Here is a tiny trained network, its code and every weight. The questions are about switching its units off for an input and a target symbol, where a switched-off unit gives its printed mean instead of its output.

import numpy as np


def w(rows, s, z=0):
    codes = np.array(rows[::2]) - 128.0
    scale = np.full(codes.shape[1], s)
    scale[-1] = z or s
    return codes * scale


def norm(h):
    return h / np.sqrt((h * h).mean(-1, keepdims=True) + 1e-5)


def f(y):
    return y / 2 * (1 + np.tanh(0.7978845608 * (y + 0.044715 * y**3)))


def softmax(a):
    e = np.exp(a - a.max(-1, keepdims=True))
    return e / e.sum(-1, keepdims=True)


def log_softmax(a):
    a = a - a.max(-1, keepdims=True)
    return a - np.log(np.exp(a).sum(-1, keepdims=True))


def net(x, mask):
    ids = ['βγδεζλμξσφψ'.index(c) for c in x.split()]
    T = len(ids)
    res = E[ids] + P[:T]
    u = 0
    for l in range(2):
        r = norm(res)
        for j in range(2):
            rows = slice(2 * j, 2 * j + 2)
            q, k, v = (r @ M[l][rows].T for M in (Q, K, V))
            z = softmax(np.where(np.tri(T) > 0, q @ k.T / 2**0.5, -1e9)) @ v
            o = O[l][rows]
            res = res + np.where(mask[u + j], z, o[:, -1]) @ o[:, :-1]
        u += 2
        y = f(norm(res) @ A[l][:, :-1].T + A[l][:, -1])
        res = res + np.where(mask[u : u + 4], y, B[l][:, -1]) @ B[l][:, :-1]
        u += 4
    return log_softmax(norm(res)[-1] @ U[:, :-1].T + U[:, -1])


Q, K, V, O, A, B = {}, {}, {}, {}, {}, {}
E = w([
[95,107,139,166,134,111,138,158],'β',
[140,153,165,152,177,89,116,171],'γ',
[150,126,126,142,117,120,98,172],'δ',
[138,146,106,141,126,126,155,138],'ε',
[120,112,140,110,101,127,150,158],'ζ',
[134,25,112,60,136,1,49,48],'λ',
[131,112,203,115,107,115,92,182],'μ',
[116,144,186,154,124,114,178,146],'ξ',
[164,198,144,131,104,102,138,124],'σ',
[92,142,146,114,166,99,165,148],'φ',
[140,139,149,162,92,118,169,147],'ψ',
],0.0037)
P = w([
[113,164,85,103,100,212,96,37],'0',
[199,130,140,183,161,80,151,200],'1',
[225,136,138,192,172,75,144,216],'2',
[220,109,140,169,143,89,114,224],'3',
[244,138,156,142,146,97,111,246],'4',
[238,120,135,195,118,94,141,221],'5',
],0.0013)
Q[0] = w([
[78,125,92,92,165,180,54,29],'0.h0',
[98,188,216,154,219,57,193,118],'0.h0',
[59,73,89,8,138,121,73,3],'0.h1',
[7,158,130,68,103,225,161,78],'0.h1',
],0.0046)
K[0] = w([
[227,109,189,166,97,36,187,205],'0.h0',
[22,78,216,159,200,129,43,138],'0.h0',
[239,17,100,147,115,39,135,180],'0.h1',
[221,143,122,226,143,97,211,254],'0.h1',
],0.0043)
V[0] = w([
[164,157,81,73,139,124,192,107],'0.h0',
[248,134,123,103,128,162,92,201],'0.h0',
[109,123,252,100,172,87,108,173],'0.h1',
[92,101,150,25,60,147,124,114],'0.h1',
],0.0027)
O[0] = w([
[77,163,177,160,226,113,169,122,55],'0.h0',
[27,162,161,122,97,35,152,55,1],'0.h0',
[253,65,71,209,167,58,64,51,78],'0.h1',
[203,5,193,41,152,102,153,118,92],'0.h1',
],0.0022,0.002)
A[0] = w([
[79,74,126,160,148,92,146,193,221],'0.n0',
[153,167,160,103,138,99,55,183,3],'0.n1',
[189,163,81,150,73,103,118,102,135],'0.n2',
[146,106,127,104,150,2,148,40,125],'0.n3',
],0.0036,0.0013)
B[0] = w([
[190,225,128,70,107,154,139,78,252],'0.n0',
[64,103,93,137,103,179,253,58,155],'0.n1',
[35,95,230,108,187,149,113,165,149],'0.n2',
[189,35,117,167,96,132,8,152,125],'0.n3',
],0.0028,0.0026)
Q[1] = w([
[217,146,190,139,92,42,120,158],'1.h0',
[230,187,207,214,139,98,190,248],'1.h0',
[215,141,191,133,207,52,160,211],'1.h1',
[188,215,205,207,155,132,213,254],'1.h1',
],0.0064)
K[1] = w([
[48,111,144,85,128,180,71,21],'1.h0',
[73,165,150,122,134,246,119,79],'1.h0',
[38,119,118,95,101,224,78,39],'1.h1',
[61,188,119,106,142,254,127,86],'1.h1',
],0.007)
V[1] = w([
[172,137,209,191,135,187,203,171],'1.h0',
[153,149,127,139,253,95,129,102],'1.h0',
[156,158,227,134,93,60,154,57],'1.h1',
[120,100,113,35,159,107,189,138],'1.h1',
],0.0043)
O[1] = w([
[141,91,70,167,138,165,127,3,206],'1.h0',
[171,215,185,213,159,143,94,124,82],'1.h0',
[73,139,180,78,169,107,49,61,2],'1.h1',
[148,111,203,134,243,108,200,137,79],'1.h1',
],0.004,0.0038)
A[1] = w([
[36,49,134,57,65,93,130,163,32],'1.n0',
[61,207,110,151,173,192,253,154,38],'1.n1',
[79,107,144,84,139,81,220,180,70],'1.n2',
[71,46,59,75,140,121,167,49,3],'1.n3',
],0.0043,0.0035)
B[1] = w([
[166,152,70,227,235,84,112,128,129],'1.n0',
[106,56,200,167,101,179,30,154,255],'1.n1',
[25,118,84,186,133,154,92,85,155],'1.n2',
[141,146,253,216,45,30,148,174,164],'1.n3',
],0.005,0.0014)
U = w([
[144,232,111,168,55,123,49,152,4],'β',
[108,55,161,73,191,127,209,104,110],'γ',
[66,72,178,150,109,206,80,145,142],'δ',
[157,115,87,158,132,157,111,2,82],'ε',
[62,151,57,179,184,83,122,139,122],'ζ',
[196,52,124,87,135,85,41,144,95],'λ',
[110,195,137,23,124,142,142,88,255],'μ',
[105,180,174,65,125,109,147,246,103],'ξ',
[207,158,171,192,197,168,149,150,91],'σ',
[163,100,54,86,74,179,192,153,253],'φ',
[120,110,184,171,51,48,174,99,75],'ψ',
],0.0066,0.0022)

Each question gives the input, a string of symbols that net reads in full, and the target symbol t.
The units are the heads (2 rows each of Q, K, V and O) and the neurons (one row each of A and B). Each row of codes is followed by its name. A weight is (code - 128) times the scale printed after its matrix; where a second scale follows, it is the last column's (O, A, B and U).
mask holds one flag per unit, layer by layer, with each layer's heads first. A switched-off unit (its flag False) gives its mean, the last column of its rows in O or B, instead of its output. The means were averaged over made-up inputs and are rounded, as every weight is.
A unit's drop is (log p(t) with every unit on - log p(t) with that unit switched off) / (log p(t) with every unit on - log p(t) with every unit switched off).
The circuit of an input: a set's keep is (log p(t) with only the set's units on - log p(t) with every unit switched off) / (log p(t) with every unit on - log p(t) with every unit switched off). Starting from all 12 units, units are removed one at a time, each time the one whose removal leaves the highest keep (on an exact tie, the one counted first), for as long as the keep stays at least 0.8.
circuit, biggest first: the units of the circuit, biggest drop first
k most important neurons: the k neurons with the biggest drops, biggest first
heads that matter: for each layer, one digit per head in row order, 1 if its drop is at least 0.15 and else 0, layers parted by /
input ε δ φ, target δ: heads that matter => 01 / 00
input μ β ξ ψ β, target λ: circuit, biggest first => (0.h1 1.h1)
input δ ζ β ε, target ζ: circuit, biggest first => (0.h0 1.h0 1.n0 1.h1)
input λ φ ε, target ξ: circuit, biggest first => (1.h0)
input σ ε δ β, target μ: heads that matter => 10 / 01
input ξ φ β ζ ε, target ε: circuit, biggest first => (1.h0 1.h1)
input β β γ, target φ: heads that matter => 00 / 00
input φ μ β φ φ, target σ: circuit, biggest first => (1.h0 0.h0)
input ξ ξ δ λ ψ δ, target ε: heads that matter => 01 / 10
input λ ε β, target ξ: heads that matter => 00 / 10
input ψ β λ ε β γ, target ψ: circuit, biggest first => (1.h0 1.n3 1.h1)
input σ λ β φ β ε, target μ: heads that matter => 10 / 01
input ζ φ β ε β ξ, target γ: heads that matter => 01 / 01
input ε ψ μ ξ λ σ, target δ: circuit, biggest first => (0.h1 1.n1 1.h1 0.h0)
input ε λ β β β ξ, target δ: circuit, biggest first => (0.h1 1.n1 1.n2)
input ζ ζ ε ε, target γ: circuit, biggest first => (1.h1 0.h1)
input γ β φ, target β: heads that matter => 01 / 11
input γ ε ζ ξ, target β: circuit, biggest first => (0.h1 1.h1 1.h0)
input δ ε φ β λ σ, target ζ: 2 most important neurons => (1.n0 1.n2)
input δ δ ζ, target ζ: heads that matter => 10 / 00
